Below is a small trained network, with its code and all its weights. Each question gives an input and a class and asks what happens when units are switched off, that is, made to give their printed mean instead of their output.

import numpy as np


def w(rows, s, z=0):
    codes = np.array(rows[::2]) - 128.0
    scale = np.full(codes.shape[1], s)
    scale[-1] = z or s
    return codes * scale


def f(y):
    return np.maximum(y, 0)


def log_softmax(a):
    a = a - a.max(-1, keepdims=True)
    return a - np.log(np.exp(a).sum(-1, keepdims=True))


def net(x, mask):
    res = np.array(x, float).reshape(1, 8) / 4 @ E
    y = f(res @ A[0][:, :-1].T + A[0][:, -1])
    res = res + np.where(mask, y, B[0][:, -1]) @ B[0][:, :-1]
    return log_softmax(res[-1] @ U[:, :-1].T + U[:, -1])


A, B = {}, {}
E = w([
[109,172,149,83,139,155,155,113,118,222,24],'x0',
[81,12,94,70,159,169,71,117,94,196,163],'x1',
[128,128,135,122,137,115,131,127,119,127,130],'x2',
[133,187,136,58,10,68,74,134,127,182,179],'x3',
[138,141,119,120,152,115,130,124,126,135,138],'x4',
[129,160,129,57,134,165,33,53,118,25,91],'x5',
[131,128,121,130,126,123,135,121,116,127,127],'x6',
[136,138,126,136,136,134,118,126,117,137,134],'x7',
],0.013)
A[0] = w([
[141,95,149,160,224,175,152,185,110,79,103,11],'n0',
[113,146,139,93,136,146,90,70,142,88,130,42],'n1',
[76,32,73,85,158,139,64,128,116,173,142,87],'n2',
[143,186,97,135,132,130,84,116,135,70,90,97],'n3',
[165,213,150,192,120,86,163,157,168,58,83,85],'n4',
[116,145,158,110,151,149,138,110,119,194,1,58],'n5',
[116,174,115,190,93,98,145,106,116,96,72,32],'n6',
[117,171,95,69,121,173,61,115,80,46,92,40],'n7',
[122,148,95,91,147,145,133,159,124,190,54,57],'n8',
[89,115,173,121,121,131,127,119,118,168,36,103],'n9',
[155,166,141,57,38,68,102,156,123,178,175,3],'n10',
[168,56,91,181,117,93,63,158,145,51,201,46],'n11',
[176,224,162,172,138,123,155,154,175,101,96,98],'n12',
[85,45,98,77,170,163,97,129,111,161,166,95],'n13',
[136,65,124,183,147,89,105,113,145,50,239,48],'n14',
[143,116,157,55,198,157,55,45,137,57,81,86],'n15',
[129,146,166,112,160,144,125,92,149,184,60,53],'n16',
[131,124,126,115,121,144,88,47,121,92,103,95],'n17',
[170,112,96,99,113,147,124,123,116,92,100,70],'n18',
[150,70,116,208,225,175,171,113,134,88,37,51],'n19',
[109,155,118,97,142,143,134,117,124,189,31,106],'n20',
[100,50,106,90,161,175,88,129,104,182,144,89],'n21',
[102,105,110,166,234,172,177,134,124,98,105,11],'n22',
[140,92,119,212,156,99,195,248,141,235,156,68],'n23',
],0.01,0.0047)
B[0] = w([
[110,151,81,111,63,127,60,129,131,147,92,192],'n0',
[121,77,145,139,120,75,120,153,142,143,170,176],'n1',
[205,119,185,23,156,178,189,145,90,104,113,227],'n2',
[142,71,132,152,150,131,149,138,166,164,101,182],'n3',
[227,121,189,64,172,167,163,118,77,79,80,219],'n4',
[83,183,98,152,172,133,140,78,153,81,184,201],'n5',
[185,104,185,121,146,188,104,96,139,112,98,167],'n6',
[86,84,139,156,132,92,143,147,188,170,118,208],'n7',
[105,146,95,165,134,118,141,89,119,72,184,179],'n8',
[80,192,103,144,149,152,161,140,131,91,157,177],'n9',
[101,153,86,78,9,138,38,181,134,200,106,215],'n10',
[76,209,78,184,148,114,134,70,97,49,204,215],'n11',
[207,80,179,93,123,143,154,116,51,97,83,201],'n12',
[237,127,187,75,145,192,177,104,77,115,87,217],'n13',
[83,200,101,185,162,144,144,75,110,88,212,216],'n14',
[75,49,141,190,126,101,173,149,191,168,98,230],'n15',
[84,178,105,155,158,114,151,126,105,88,156,175],'n16',
[130,94,126,169,94,85,168,156,136,172,135,182],'n17',
[121,126,138,166,109,163,130,148,156,125,131,150],'n18',
[118,168,82,35,64,123,49,199,127,199,133,225],'n19',
[103,184,86,195,171,138,130,58,76,94,211,193],'n20',
[213,118,174,129,148,143,106,117,99,71,61,214],'n21',
[111,151,106,82,87,94,60,144,114,187,112,198],'n22',
[97,2,130,220,130,82,170,152,222,158,117,251],'n23',
],0.0089,0.02)
U = w([
[198,112,198,93,145,153,163,105,99,100,76,255],'0',
[59,11,150,203,131,103,180,134,203,180,104,94],'1',
[56,220,108,175,152,133,137,69,118,74,180,52],'2',
[90,176,115,63,48,123,2,149,132,202,104,129],'3',
],0.0095,0.00079)

Each question gives the input, the list of numbers given to net, and the class t.
The units are the neurons (one row each of A and B). Each row of codes is followed by its name. A weight is (code - 128) times the scale printed after its matrix; where a second scale follows, it is the last column's (A, B and U).
mask holds one flag per neuron, in row order. A switched-off neuron (its flag False) gives its mean, the last column of its row in B, instead of its output. The means were averaged over made-up inputs and are rounded, as every weight is.
A unit's drop is (log p(t) with every unit on - log p(t) with that unit switched off) / (log p(t) with every unit on - log p(t) with every unit switched off).
The circuit of an input: a set's keep is (log p(t) with only the set's units on - log p(t) with every unit switched off) / (log p(t) with every unit on - log p(t) with every unit switched off). Starting from the 12 units with the biggest drops (on a tie, the unit counted first), units are removed one at a time, each time the one whose removal leaves the highest keep (on an exact tie, the one counted first), for as long as the keep stays at least 0.8.
circuit, biggest first: the units of the circuit, biggest drop first
top k neurons: the k neurons with the biggest drops, biggest first
drop of u: that unit's drop, to one decimal
input [-6,0,-4,-6,5,-1,-4,1], class 2: top 3 neurons	[n14 n11 n10]
input [-5,-6,5,-6,5,8,-6,-6], class 1: circuit, biggest first	[n15]
input [5,7,-8,0,-2,8,-7,-4], class 1: top 4 neurons	[n15 n7 n4 n17]
input [-7,8,-7,4,-5,2,-7,5], class 0: top 2 neurons	[n2 n13]
input [-7,-5,4,8,5,4,-4,7], class 3: top 3 neurons	[n10 n20 n5]
input [-6,-7,5,4,-4,-3,3,-1], class 0: top 2 neurons	[n4 n12]
input [-6,-8,-3,-5,7,-3,-2,1], class 0: top 2 neurons	[n4 n12]
input [-1,-1,-4,3,-4,3,-7,-7], class 1: top 2 neurons	[n19 n22]
input [5,-7,-3,-7,-2,-6,1,-2], class 0: top 3 neurons	[n4 n12 n10]
input [-4,6,7,-7,7,2,-1,-3], class 3: top 2 neurons	[n19 n22]
input [-1,2,7,4,-6,-3,2,-4], class 3: top 2 neurons	[n15 n10]
input [2,6,-5,6,4,-4,-1,-3], class 0: top 3 neurons	[n19 n2 n13]
input [-4,-7,-5,8,5,-6,-4,-1], class 3: drop of n21	0.9
input [-4,-1,-5,-8,-2,4,8,3], class 3: circuit, biggest first	[n19]
input [2,6,-2,-7,-1,7,2,-7], class 1: drop of n10	1.3
input [7,-1,-2,-5,-3,4,-3,1], class 2: drop of n7	0.0
